Here is a tiny trained network, its code and every weight. The questions are about switching its units off for an input and a target symbol, where a switched-off unit gives its printed mean instead of its output.

import numpy as np


def w(rows, s, z=0):
    codes = np.array(rows[::2]) - 128.0
    scale = np.full(codes.shape[1], s)
    scale[-1] = z or s
    return codes * scale


def f(y):
    return np.maximum(y, 0)


def softmax(a):
    e = np.exp(a - a.max(-1, keepdims=True))
    return e / e.sum(-1, keepdims=True)


def log_softmax(a):
    a = a - a.max(-1, keepdims=True)
    return a - np.log(np.exp(a).sum(-1, keepdims=True))


def net(x, mask):
    ids = ['αβγδεζηθλμξτφψω'.index(c) for c in x.split()]
    T = len(ids)
    res = E[ids] + P[:T]
    u = 0
    for l in range(2):
        q, k, v = (res @ M[l].T for M in (Q, K, V))
        z = softmax(np.where(np.tri(T) > 0, q @ k.T / 2**0.5, -1e9)) @ v
        res = res + np.where(mask[u], z, O[l][:, -1]) @ O[l][:, :-1]
        u += 1
        y = f(res @ A[l][:, :-1].T + A[l][:, -1])
        res = res + np.where(mask[u : u + 16], y, B[l][:, -1]) @ B[l][:, :-1]
        u += 16
    return log_softmax(res[-1] @ U[:, :-1].T + U[:, -1])


Q, K, V, O, A, B = {}, {}, {}, {}, {}, {}
E = w([
[82,218,27,40],'α',
[175,160,158,122],'β',
[131,144,51,126],'γ',
[163,148,162,103],'δ',
[196,206,58,73],'ε',
[138,44,213,152],'ζ',
[165,40,43,104],'η',
[87,123,232,161],'θ',
[8,238,36,132],'λ',
[173,160,162,133],'μ',
[187,174,159,143],'ξ',
[7,131,165,64],'τ',
[97,202,46,47],'φ',
[231,128,165,8],'ψ',
[133,105,30,53],'ω',
],0.016)
P = w([
[54,1,234,16],'0',
[64,62,185,42],'1',
[79,95,147,54],'2',
[87,120,125,65],'3',
[95,145,102,72],'4',
[102,161,82,81],'5',
[104,182,67,91],'6',
[110,197,51,95],'7',
[120,205,49,99],'8',
[126,213,38,105],'9',
],0.0039)
Q[0] = w([
[182,170,139,43],'L0H1',
[8,137,107,142],'L0H1',
],0.018)
K[0] = w([
[136,122,13,81],'L0H1',
[88,255,224,43],'L0H1',
],0.0082)
V[0] = w([
[102,101,228,143],'L0H1',
[116,254,187,81],'L0H1',
],0.0069)
O[0] = w([
[220,148,34,158,2],'L0H1',
[169,3,149,109,92],'L0H1',
],0.005,0.0034)
A[0] = w([
[205,48,138,77,12],'L0N1',
[234,79,148,99,138],'L0N2',
[82,96,76,151,40],'L0N3',
[141,180,246,128,111],'L0N4',
[212,48,167,172,1],'L0N5',
[95,73,175,39,78],'L0N6',
[175,149,104,254,163],'L0N7',
[69,173,168,199,135],'L0N8',
[96,159,212,173,131],'L0N9',
[70,183,137,177,40],'L0N10',
[82,161,86,241,19],'L0N11',
[227,44,180,136,131],'L0N12',
[71,159,95,204,245],'L0N13',
[56,85,206,242,65],'L0N14',
[226,74,136,159,44],'L0N15',
[144,7,125,172,55],'L0N16',
],0.0099,0.0036)
B[0] = w([
[148,213,84,211,180],'L0N1',
[141,218,173,178,209],'L0N2',
[131,136,179,193,163],'L0N3',
[143,41,180,22,253],'L0N4',
[153,89,71,3,159],'L0N5',
[193,188,87,124,246],'L0N6',
[69,56,145,134,146],'L0N7',
[149,212,114,105,188],'L0N8',
[124,125,36,121,203],'L0N9',
[102,201,156,91,161],'L0N10',
[137,204,192,85,142],'L0N11',
[13,91,179,229,212],'L0N12',
[86,65,144,148,209],'L0N13',
[181,227,44,138,177],'L0N14',
[114,35,106,44,152],'L0N15',
[240,203,70,122,162],'L0N16',
],0.016,0.0041)
Q[1] = w([
[53,152,195,179],'L1H1',
[172,122,3,224],'L1H1',
],0.011)
K[1] = w([
[108,138,198,179],'L1H1',
[145,47,7,217],'L1H1',
],0.016)
V[1] = w([
[46,254,72,95],'L1H1',
[88,72,66,134],'L1H1',
],0.0095)
O[1] = w([
[2,151,104,143,254],'L1H1',
[131,99,78,103,89],'L1H1',
],0.0086,0.014)
A[1] = w([
[183,204,79,122,161],'L1N1',
[187,200,105,138,117],'L1N2',
[168,171,87,121,203],'L1N3',
[205,161,105,182,62],'L1N4',
[132,48,132,164,109],'L1N5',
[111,20,93,151,76],'L1N6',
[97,149,182,154,94],'L1N7',
[130,142,117,76,13],'L1N8',
[178,169,153,118,164],'L1N9',
[194,131,167,152,203],'L1N10',
[166,43,121,105,155],'L1N11',
[202,226,95,100,72],'L1N12',
[151,130,54,110,32],'L1N13',
[140,5,164,154,202],'L1N14',
[125,88,113,113,255],'L1N15',
[102,81,162,127,78],'L1N16',
],0.014,0.0054)
B[1] = w([
[178,123,37,207,254],'L1N1',
[67,141,192,67,199],'L1N2',
[123,144,35,192,227],'L1N3',
[133,116,132,59,160],'L1N4',
[163,71,111,81,135],'L1N5',
[92,131,251,169,143],'L1N6',
[186,71,128,122,222],'L1N7',
[189,73,148,101,174],'L1N8',
[118,107,124,194,169],'L1N9',
[81,170,151,180,160],'L1N10',
[56,112,16,104,140],'L1N11',
[156,85,169,38,229],'L1N12',
[141,111,255,112,188],'L1N13',
[209,226,147,80,151],'L1N14',
[86,191,45,120,173],'L1N15',
[160,131,101,137,148],'L1N16',
],0.022,0.0099)
U = w([
[73,137,84,182,129],'α',
[142,155,144,153,119],'β',
[56,190,138,84,254],'γ',
[95,123,145,152,148],'δ',
[120,138,125,102,79],'ε',
[117,137,126,103,90],'ζ',
[113,142,138,8,130],'η',
[118,138,125,104,79],'θ',
[53,57,118,116,154],'λ',
[144,172,138,103,119],'μ',
[148,184,122,67,35],'ξ',
[122,140,126,105,85],'τ',
[125,140,126,101,84],'φ',
[157,92,148,106,152],'ψ',
[145,120,62,74,158],'ω',
],0.011,0.0086)

Each question gives the input, a string of symbols that net reads in full, and the target symbol t.
The units are the heads (2 rows each of Q, K, V and O) and the neurons (one row each of A and B). Each row of codes is followed by its name. A weight is (code - 128) times the scale printed after its matrix; where a second scale follows, it is the last column's (O, A, B and U).
mask holds one flag per unit, layer by layer, with each layer's heads first. A switched-off unit (its flag False) gives its mean, the last column of its rows in O or B, instead of its output. The means were averaged over made-up inputs and are rounded, as every weight is.
A unit's drop is (log p(t) with every unit on - log p(t) with that unit switched off) / (log p(t) with every unit on - log p(t) with every unit switched off).
The circuit of an input: a set's keep is (log p(t) with only the set's units on - log p(t) with every unit switched off) / (log p(t) with every unit on - log p(t) with every unit switched off). Starting from the 12 units with the biggest drops (on a tie, the unit counted first), units are removed one at a time, each time the one whose removal leaves the highest keep (on an exact tie, the one counted first), for as long as the keep stays at least 0.8.
units of the circuit, in order: the units of the circuit, biggest drop first
most important unit: the unit with the biggest drop
k most important neurons: the k neurons with the biggest drops, biggest first
top k neurons in layer l: the k neurons of layer l with the biggest drops, biggest first
input η β α β, target η: 4 most important neurons -> L1N1, L0N4, L0N6, L1N3
input ξ β β μ μ δ λ γ θ τ, target ω: top 2 neurons in layer 0 -> L0N6, L0N4
input η α ψ δ ω η θ θ, target α: 3 most important neurons -> L0N14, L0N6, L0N9
input η γ η η θ ζ τ θ ζ ω, target α: top 2 neurons in layer 0 -> L0N4, L0N12
input γ ψ β, target ψ: units of the circuit, in order -> L0N2, L1H1, L1N7
input δ β ξ α τ, target ω: 2 most important neurons -> L0N6, L0N12
input η η ζ β ζ, target α: units of the circuit, in order -> L1N12
input η ζ η φ ξ τ θ ξ τ, target α: 2 most important neurons -> L0N4, L0N6
input δ ξ λ, target λ: units of the circuit, in order -> L1N7, L0N13
input ω α δ α β ζ β θ, target ω: units of the circuit, in order -> L0N14, L1N1, L1N12
input ψ ξ ω α ζ ω α ε β, target ω: units of the circuit, in order -> L0N12, L1N13
input ζ μ η ψ α θ β δ φ α, target α: units of the circuit, in order -> L1N12, L0N2, L1H1
input λ η β λ α η ξ β ξ ψ, target ψ: units of the circuit, in order -> L1N12, L1N9, L1H1, L0N2
input τ μ α ψ β δ, target ψ: units of the circuit, in order -> L0N2, L1N7, L0H1, L1H1
input β α θ ξ ω η λ φ β, target λ: 3 most important neurons -> L0N11, L0N10, L1N7
input ξ θ β φ λ β, target λ: most important unit -> L0N11
input τ β θ δ, target δ: 3 most important neurons -> L0N2, L1N10, L0N1
input φ β β, target β: 2 most important neurons -> L0N2, L0N12
input τ θ β β η α φ τ, target α: 3 most important neurons -> L0N6, L0N4, L1N12
input α ψ θ ε β ξ ξ, target ψ: 3 most important neurons -> L0N2, L1N7, L0N1
input γ β ε α θ η θ μ ε ζ, target ω: 2 most important neurons -> L0N16, L0N14
input ψ τ ξ ζ θ ψ μ μ, target ψ: 2 most important neurons -> L0N2, L1N7
input ψ η β η μ, target η: 3 most important neurons -> L0N4, L1N1, L1N3
input ε ω θ γ δ, target ω: units of the circuit, in order -> L1H1, L1N11, L0N4
